[-230  315  495  -39 -262 -259   74 -171  -70  169  -15  111  474  148
  125  -48  355  177  -48  168 -121  124  134  119  -28  257 -247 -372
   53  169  -29  -56 -226  -17   35   64 -157  -12   99 -234 -196] | V
[ -37   14 -174 -254 -230  162  -68   68  -38  163  -76   58 -103  100
 -364 -181  212   41 -402    3 -236  171   68 -440    1  368 -123  357
 -296   38 -249  228  197   23   36   -1 -112  228   96  175  -77] | C
[-100   45 -194 -211 -220  182  -55  246  -41  262  -88  -10 -122  128
 -319 -244  253   87 -348   29 -191  232  203 -625  121  471   15  366
 -279  118 -256  320  135   22   18  -12 -112  230   46  162  -47] | K
[ 184  308  220 -154  142 -320  145 -148  -58  235  240  156  469  198
   18  -62  247  -89  -49  153  205  118   98  106 -187  135 -197 -127
 -166   40   44  -98 -139  -68  -48   -9 -176  -31    1 -130  -61] | M
[-365   35   -3  199    7 -613  -44   39  -62  -30   62  -37  201   -2
   68 -366 -263  146  -56  458  119  119  264   49  208 -389  231   90
 -276  -40  421  -39  -37  203 -224 -118  -70 -173  179 -255    8] | F
[ 266  121    1  -36 -233   -3  381  -87  213  250  221 -152  742 -484
  172  -50 -191 -124   40   27  107  -12 -340 -187 -133 -112 -112   15
 -334 -337  309 -451  -72   33  -56 -293  -18  116 -147  197  -74] | D
[-319 -101  133  322   95 -537 -143  -66   46  -18  146  185 -135  -45
 -191 -375 -351   -6 -123  224  -19    1  268  -49   20 -360  224    0
  -73 -140   94  134   56    1 -202  134  -82 -175  271 -265   88] | C
[ -15  117  307  -27  117 -210   -9  -33  -53  130   50  293  341  395
  123 -270    5   12   84  271  245  -10  207   34   67  218  -62 -382
 -258   10  -16 -278 -290   50  -66  121  -16   -4   76 -272 -361] | D
[ 177 -155 -213   -9  -40   10  327  261  192   -9   46  425   -9 -101
  163   81 -185  154   72 -224  -74  -62 -306 -321  -67   32  -75 -265
  -77 -411 -293 -419   90  -97   -6  -16  136   49 -261  177   14] | M
[  83   27 -198 -207 -289  188  -83  108  -65  229 -121  -19  -44   68
 -481 -178  226  -77 -392   22 -199  151   21 -549   57  375  -88  423
 -297   71 -126  261  234  -23  -56  172 -224  163  -35  185  -77] | V
[  21  190  187  -78  292 -277  105 -220  -28  340  -14  399  521  483
  217 -136  343  -91  -29  131  156  200   93  -93 -149  223 -270 -346
 -299  161 -136  -97 -187  -55  -48  -75 -107  -28 -202 -199  -92] | V
[-247   46  236  -44 -348    9  264  492  261  -58 -266   70   -4 -298
  353 -136 -255  182  270 -231 -188  -44  163 -413  199   44  154 -239
  394 -232   61 -107 -179  162  -82 -132  115 -190 -368  256   28] | R
[ -90   61  -52 -134 -350  167 -136   94   17  209  -43   26  -49   68
 -385 -253  317 -309 -372  -21 -122   59   91 -438    7  428  -16  316
 -288  -21 -204  302  259   14  -35   76 -235  120    4  179  -15] | R
[-402  -56  125  235  -80 -516 -129  -23    9   79   23  204  -35  -63
  -62 -501 -401 -171 -226  328  -12   40   92    8  116 -405  204   34
 -250 -174  109  213   15  271 -239  107 -165 -354  182 -117 -119] | J
[ -33  -66  277  165 -155   33  160   34  115   93   29   12   22 -185
  173 -214 -680  -78   83 -207 -109 -173    8 -243   94   72    5 -206
  271 -111   78 -378 -159  175  -79  227  265  165  -90  169  -64] | R
[-160  375  236   -1 -106 -129  243  -15 -127  -18  133  169  596  292
  330  -50  289  144 -148  262   84  155  265 -146  -62  252 -188 -368
 -468  119   66  -94 -218   60  -40  397 -149   44   56 -419 -213] | V
[ 174   97 -107 -127  -58   75 -208 -172   92  330  456 -126  175   -6
  137  -33  181 -304   91  -67  277   65  -54  302   59   17   -5  111
 -140  156  196 -128  189 -223  -14 -297 -173  111  -43  -69  -95] | M
[ -70   73  -78 -245 -380  197  -63  123  -80  279  -39   -3 -133  164
 -260 -233  325   59 -414   30 -164  134  208 -485  143  445  -43  296
 -254  149 -210  425  247   34    9   79 -183  231   83  172  -92] | J
[ 120   36  269  276 -161  147  307  342  -15  116   76 -339  132 -141
  238  161   63  -86  390   -9 -131 -428  -99 -434  403  -53   52 -460
   96   48  128 -442  -17  -29  -24  226   45  282  139   69  -20] | K
[ -73   85 -148 -218 -334  136  -80  129  -39  337  -56   66   39  113
 -323 -182  313   39 -376   57 -180  174   83 -570   73  350  -62  332
 -404  148 -235  393  198   -6    4   12 -145  216   51  143 -103] | F
[ -57   35 -115 -172 -273  189  -32   55    5  231    3  -60    4   73
 -304 -260  245  -76 -280   86 -116   53  191 -492   54  446  -23  387
 -320   50 -219  239  154   22  -11   81 -250  173    4  159  -91] | X
[ 137  -37  -10  311 -161  -29  382  167   88 -190  151  -11   86 -171
   48    0   18 -466  -93 -230  -59 -602 -471 -296 -149  -82  -44 -136
 -400 -204  160 -448  340  -44 -169  418  -68    1  116   80  252] | X
[ -30  -15 -130 -272 -283  146  -59  141  -43  192 -144  105    4  187
 -412 -191  243   41 -373   71 -151  264   61 -346   86  449 -118  336
 -269  102 -226  221  194  -28   17   80 -143  211  -53  187 -108] | B
[   0    4 -194 -184 -344  105 -158  114  -23  245  -78  102  -68   86
 -323 -252  136  -38 -408   40  -99  147  135 -363   61  395   36  482
 -366   14  -81  338  201   41  -37   85 -174  158   39  112  -18] | D
[  20  409  104  -99  -73 -128  142  -24 -138   86  114  326  543  355
  179  -20  467 -148 -140  107  285  -59  -99   56 -110  178 -268 -558
 -397  157  -65  -78  -37 -105   11  101 -189  104   76 -255 -201] | K
[ 223  -30 -179   46  173   15  390  178  109  -70   13    5 -111 -173
  -12  232  -73 -369  104 -337  -74  -45 -390 -178 -174  162 -246 -280
   99 -217 -229 -384  299  -45   61  -62  159  356  -39  165  129] | X
[ 102  260  264  -74  -76 -310  -20 -127  -76  208  167  204  362  223
   82 -137  531 -162 -149  151  -10   29  -30  -78 -274  137 -221 -307
 -316  117  100 -220  -10  -20  -42  -52 -126  -68   -8 -372 -147] | R
[ 156   66  -55 -149   45   39 -161 -252  124  294  402  -90  101  -67
  129  -74  200 -430   98 -112  286    1 -107  328  -40    8 -100   54
 -186   98  212 -123  215 -240  -37 -295 -226  150 -175  -46  -45] | C
[-426  -99   30  232  221 -592 -171  -95    8  -51   -4  283  -66   98
  -77 -318 -295  121 -107  316  -75  230  256  121   97 -193  205   34
 -156  -43  197  221   -6   62 -210   66 -134 -266  125 -360   33] | F
[  -8  -25 -128 -196 -245  207  -99   93  -29  289 -104   -1   -1  148
 -358 -195  225  -26 -390   30 -120  278   70 -440   36  457  -98  272
 -252   87 -258  310  169  -61   41   94 -133  177  -61  141 -113] | J
[  98  154   85   76  -78 -236  201 -288 -155  202   87  411  594  138
  106  -49  -19  406 -105  200  147  -10  -29  103 -126  103  -39 -334
 -217  -49  170 -339 -308  -40   55  108 -127   99  195 -193 -234] | X
[-448   22  218  219 -199 -570  -84 -166   70  -77   38   77   27 -136
   81 -485 -408    6  -57  401  -56    8   95  167  184 -270  279  135
 -194  -74  381  283  -67  216 -217   -3 -186 -388  304 -140  -44] | V
[-394 -151  148  198  -14 -431  -52 -106   15   24  -37   75   28 -167
 -102 -443 -345  111 -136  271 -315  226   33   38  149 -456  184 -112
  -74 -143  103   26  -15  249 -247  197 -116 -309  195 -315 -224] | F
[  14  197   51  -24   77 -289 -110   53  -97  169   35  305  413  308
  -11  -61  310 -138  -53  328  165   47  -98  -37 -105   42 -232 -250
 -402   41  -29 -284 -156  -36  -90   16 -156  -56 -206 -325  -54] | M
[ -89    6  -84 -167 -282  196  -53  129  -38  201 -115  -37  -25  102
 -246 -236  196  112 -346  -26 -109   92  182 -351  106  526  -26  304
 -170   91 -126  230  127  -47   65   51 -135  214   57  184  -47] | K
[ -20   -2  -96 -203 -298   87  -91   91  -77  268 -115   48   13  -16
 -472 -249  181 -101 -384  146 -192  266   71 -426   54  378   -2  432
 -373   21  -97  333  155   32  -32  189 -195  157   12  116  -92] | K
[ 227 -205 -146   70  484  445   66  548  106  -11 -354   56   46   96
 -200  334 -292  154   97  -75 -333  173 -289 -572  262  -65 -143 -336
  167  -97 -271 -408 -154  -37  -93  233  198   71 -375  -55   69] | J
[-277 -236  -67  420  262 -509 -237    0   58  -20  213  208 -126   19
  -99 -363 -425 -267  -47  326  110  -37  -81  199   82 -531  210   60
 -254  -90  256 -129   44   76 -283  112  -48 -168  220 -259   58] | B
[ 156  104  263  -60   -5 -253  171 -206 -127  379  135  448  359  200
  141 -179  482  121  -26   87   75   47  268  -24 -209  235 -217 -411
 -267   13    6 -286 -131 -108   22   88 -119   37    2 -225 -252] | J
[ -10  154   34 -127 -115  358  260  184  275   81  -16  241 -162   60
  311  161 -423   -5  178  -94  134   37   13 -332  142   54  -56  -78
  -78 -235 -171 -173   16  195 -207 -204  256  174 -168  254   81] | C
[ 188 -282  163 -137 -112  -25  324  266  122  418 -149   20  376 -573
  -38 -130 -182  459  192 -290 -304   94   80 -195   38  -59  162 -132
  365 -185  399 -342 -390 -159  -32  -36  105  121 -406  271  226] | X
[  -8  -51 -197 -217 -275   78  -83  130  -68  174  -47   35 -142   14
 -369 -219  264 -191 -369   18 -306  117  -20 -422  -22  320 -122  351
 -331  148 -152  278  341    3   45  103 -185  242  -32  179    8] | F
[ -88  215  187   20  117 -262   99  -49 -164  270  155  262  577  246
   75  -40  298  125 -129  247    8  183  299 -217  -73  140 -148 -372
 -290  157  135  -49 -234  -56  -41  128  -99   65   55 -288 -184] | M
[-340 -187   41   74  161 -589 -128  -66   60  -65   52  311 -106 -131
 -136 -487 -127   24  -79  262 -164   83 -187  291  131 -299  145  101
 -273 -212  251  -30  -52   77 -254  -13 -154 -344  105 -120   32] | F
[ -58 -111  -21  -95 -159  142  158   52  257   21   29  248 -301 -284
  -72   24 -254  242   14 -356 -264  152   10 -414  111  299   26 -411
  325 -464 -220   85  176 -188    3 -265  209  156 -148  254  -32] | X
[ -89  302  272  -55 -100 -113  -41  -75 -133  105  265  446    1  401
   53 -197  337   19 -124  120 -108  -63  214  -42  -52  273 -148 -546
 -227  123 -269 -112 -123   21  -34  279 -209   42  243 -375 -246] | C
[-474  -50  168  143  -93 -416  -48  -58   96  -98   -2   80  -92  -10
   82 -347 -219  -62   66  344  -19   84  167  132  185 -325   35 -103
 -124   -8  177  125   59   56 -229   41 -137  -94  166 -204  -56] | C
[  58  145  -21 -179 -140   -4  -92 -223  135  323  453 -150  228 -159
  173  -42  218 -182   77 -140  237    0 -168  358   39   -7  -62   74
 -154   93  190 -108  186 -260   -3 -410 -223  143  -58   -5  -69] | M
[  25  265  218  -30 -123 -449  298  -41  -58  191   50  392  529  275
  216 -189  404   27 -113   47  176 -115   73  -46 -215  341 -109 -388
 -318   15   70  -22  -42  -35  -19   29 -121  -46  124 -147  -89] | F
[-138   79 -144 -198 -305  162   -1  155  -79  185 -145  -27   10   21
 -361 -200  250  -12 -385   15 -131  185  129 -452  111  448  -50  305
 -257   98 -172  367  193    3   12   70 -125  245   14  201  -21] | K
[-184 -176    6  125  255 -612 -103  -65  -56  -39   26  128  331    9
 -247 -301  -38   54  -96  355   35  142 -124  325  211 -528   69  138
 -233   15  275 -285   27  -39 -233   14 -103 -205   98 -243  -24] | R
[   8  -37  137   71 -232  -32  316  396  -39   21 -245  247 -231 -217
 -175   13 -333  313 -135 -286 -355  -59  137 -745   63 -114   91  -18
  -18   -2   95 -262  156  -16  -23   30  290 -108 -109  322  240] | X
[-435  -37   67  318  -11 -454  107 -133  -73 -124   44  110  205 -206
  -93 -343 -241   92 -315  191  -12 -165  102  162  -35 -291  130  -99
 -177  -39  215  194   87  148 -168  218 -159 -106  191 -241   55] | B
[   4   27 -181 -277 -305  102  -63  244  -77  211 -187  157    9  262
 -388 -124  227   -4 -451  128 -169  124   28 -453   91  327 -137  375
 -446   76 -300  215  258   15   -7   81 -197  180   12  182  -61] | K
[ 148   89  -50 -117  -43   13 -149 -241  112  332  378 -113  167    9
  206  -84  157 -231  138  -52  331   79 -109  328   60 -105  -30  104
 -164  158  268 -227  151 -196 -102 -267 -194  176  -90 -143 -129] | D
[ -67  370  411 -134 -263 -422  197 -143 -160  208  -54  327  536  191
  132 -109  260   82 -213  314  -27  105   91  -98  -15  139 -194 -226
 -417  108  183   98  -37  130  -42   39 -177  -48  101 -182 -159] | J
[  68   17  144   25 -283  -27  187  310  221   46   60   62 -275  -78
  135  -68  114 -318  -47 -242   29 -326  -72 -198  -83    0 -133 -134
  -50 -130 -100 -138  459 -121  -65 -118  -41   19 -148  184  282] | R
[-131   55  160  177 -462  151  380  298  -56   60  -43   86   42 -282
  237  242  -57  445  108 -174 -167 -347  114  -32   -3  181   61 -296
  308   12  228 -365  -98  101  107   63   81  481  196  141  166] | B
[ 154  262 -101  -44 -531 -244  310  306  261 -148   67  208   61 -126
   79   44 -221   50  -99 -331 -298 -394 -474 -322  117   10 -133 -564
 -142 -381 -147  244  244  -63 -225  152   63   19  436  -64  -83] | F
[ -99   36 -111 -181 -316  192 -112   90  -37  139  -42  -15 -124  134
 -327 -169  273   36 -365   46 -140  193   51 -427  136  437  -33  344
 -284  112 -211  392  232  -24   -2  153 -123  216   13   93  -90] | B
[ 220  213  129  -75 -242 -198  131 -177  -89  181  195  133  694  219
  121  -14  289   68  -90   89   85   12  116  -39 -181  221   -7 -354
 -287  -34  146  -70 -192  -57  -90  230  -31  -63  -28 -292 -100] | F
[ -19  210  245  -15  -88 -362  191 -102 -190  100   36  166  430  276
  276  -99  367  177  -20  105  -31   72  145   45  -49  267 -186 -629
  -99   14   29  -86 -272   -6   97  204  -63  195  174 -279 -199] | B
[-420 -134  -50  124  369 -657 -255   15  -64   49  -87  370  -43    0
 -127 -546 -362  -14 -185  446  133  231   50  266  271 -378   88  179
 -256  -27  151   15  -22  232 -231 -151  -44 -249 -136 -197   78] | J
[  69  126  220  108  -28 -337  202 -235  -97  233  152  392  299  352
  171  -80  480   10 -158   95   61   -2  -16   76 -346  215 -223 -494
 -172   21   16 -308  -54  -86  -27  134 -114  -45  248 -269 -204] | X
[-100  -29 -135 -212 -334   25 -118  127  -22  188 -109   38 -159   65
 -365 -240  237  -36 -369   12 -156  141  188 -406   97  391  -65  452
 -282   43 -196  303  277  -10  -17  -11 -118  109  -52  212  -75] | R
[-405  -90   49  131  168 -381  -71  -92   67 -201  -11  264 -188  -35
   23 -409 -501   31   14  465   25   57  -38  279  260 -512   26  -22
 -324  -20  197  -13   61  191 -250  -80  -70 -242  243 -211 -173] | J
[-241   95  228   26  207   87  256  379  114  235  -61  121 -247 -151
  240 -280  -55    4  204 -160  -91  182  332 -663  415  173 -125 -361
  449  103 -312   22  -27  158  -55 -138  341  229 -303  256   72] | J
[ 199  222  -74 -188 -208  -98  479  576   53 -101 -316  303 -285  263
   53  233   -6  128  259  -44 -360  110  123 -899   38   64  -17 -241
   83   10  -90  -14   24   80  -96 -144  159   98   50  306  285] | X
[ 110  260  298   61 -340 -273  252 -138  -84  111   -2  295  498  133
  259   36   94  -78   87  283  -73  -76   30   42 -219  -16 -147 -290
 -407   44  359 -298 -294  109  -82  233 -172 -173  220 -179 -248] | R
[-109  384  487  -92   46  -79  135  -51  -96   93  -16  250  543  347
  102  -59  364  312   33  321   62   72   60  -62  131  -26 -346 -467
 -197  282 -195 -275 -192  -22   25   57  -15   98  327 -355 -320] | M
[  98   95 -162  -90  -58   30 -164 -181   56  246  345  -93  143    0
  184  -10  117 -208   66  -17  255    3  -84  321   30   13  -27   97
 -191  159  279 -193  107 -188   -5 -301 -223  152 -117  -73    3] | X
[-372 -110   78  293  307 -548   50  -29 -113 -134  -96  138   96   65
  -79 -255 -191  166   19  482  -49  151   47   -2  206 -424   72  -43
 -160  159  220  -82    7  129 -219  205  -25  -94  171 -349  -67] | F
[   4  -10 -101 -218 -256  202  -88  171  -19  262  -42  -41 -101  138
 -398 -239  274  -78 -329   71 -209  152  -41 -366   81  483  -19  392
 -377  144 -232  225  174  -12   -2   78 -185   70   61  146  -38] | M
[ 169  130  -19 -140 -115   10 -134 -290  147  316  450 -152  189  -87
  256  -89  280 -328  104  -58  312  -49 -175  329  -22  -22  -91   81
 -161  100  268 -159  229 -199  -55 -366 -244  114 -117  -71 -120] | V
[ 236 -144 -193 -172 -127   88  237  230  310   76    5   80  155 -401
  -42 -269 -175 -109  -66 -210 -196   -7 -287 -537   -1 -131   95 -130
 -151 -391   53 -100  188   90 -273 -242  181 -215 -391  144   -4] | R
[  95  216  104   39  152 -306  107   -5 -133  111  170  361  280  311
  169 -192  359 -312  -35  312    2   88  -38 -252 -125   49 -219 -325
 -372  154   86 -144  -94   34  -47  214 -180  -65   43 -190 -116] | M
[-362  -61  -39  240  310 -449  -48  -31  -41   42  -21   99  154  128
   21 -261 -269   82  -65  453  167  129   64  345  266 -209   34   14
 -201  101  286  -39 -186  130 -273   20  -76 -114   88 -231  -25] | R
[-126 -101   43  376  277 -564  -15  -39  -86  100   63  157   16 -236
 -135 -555 -212 -200   43  220   25  101  226  -78  129 -229  203   12
  -22 -131  385 -270  -73  111 -206  148  -85 -163  -27 -142  186] | V
[-435  -90  -30  361  330 -512 -101   54   10 -182    2  238  -22  -74
  -35 -423 -413   98  -57  463  223   87  202  103  119 -605  138  101
 -357  -44  266 -232   20   98 -243    8  -82 -201   -3 -409  122] | R
[  17   42 -243 -289 -190  112  -41  108  -56  223 -125    5   -1  190
 -427 -116  317   10 -427    2 -139  360  -29 -486   65  356 -165  330
 -358   98 -299  237  257  -70  -42  -16 -105  154 -136  137 -112] | D
[ -45   19 -100 -231 -295  220  -84   84  -42  162  -87   -7 -125  164
 -367 -131  274  -32 -370  108 -260  228  -16 -475   49  394  -68  257
 -300   77 -320  311  207   12   16  155 -197  176    2   70  -86] | X
[-484 -205  126  146  227 -436 -152   30  -21  -47  -59  212 -254 -161
   -5 -476 -227 -190  221  413 -274   21  251   58  250 -357  184    8
 -311  128  355   28  -25  213 -146 -177 -109 -240  168 -128  -46] | M
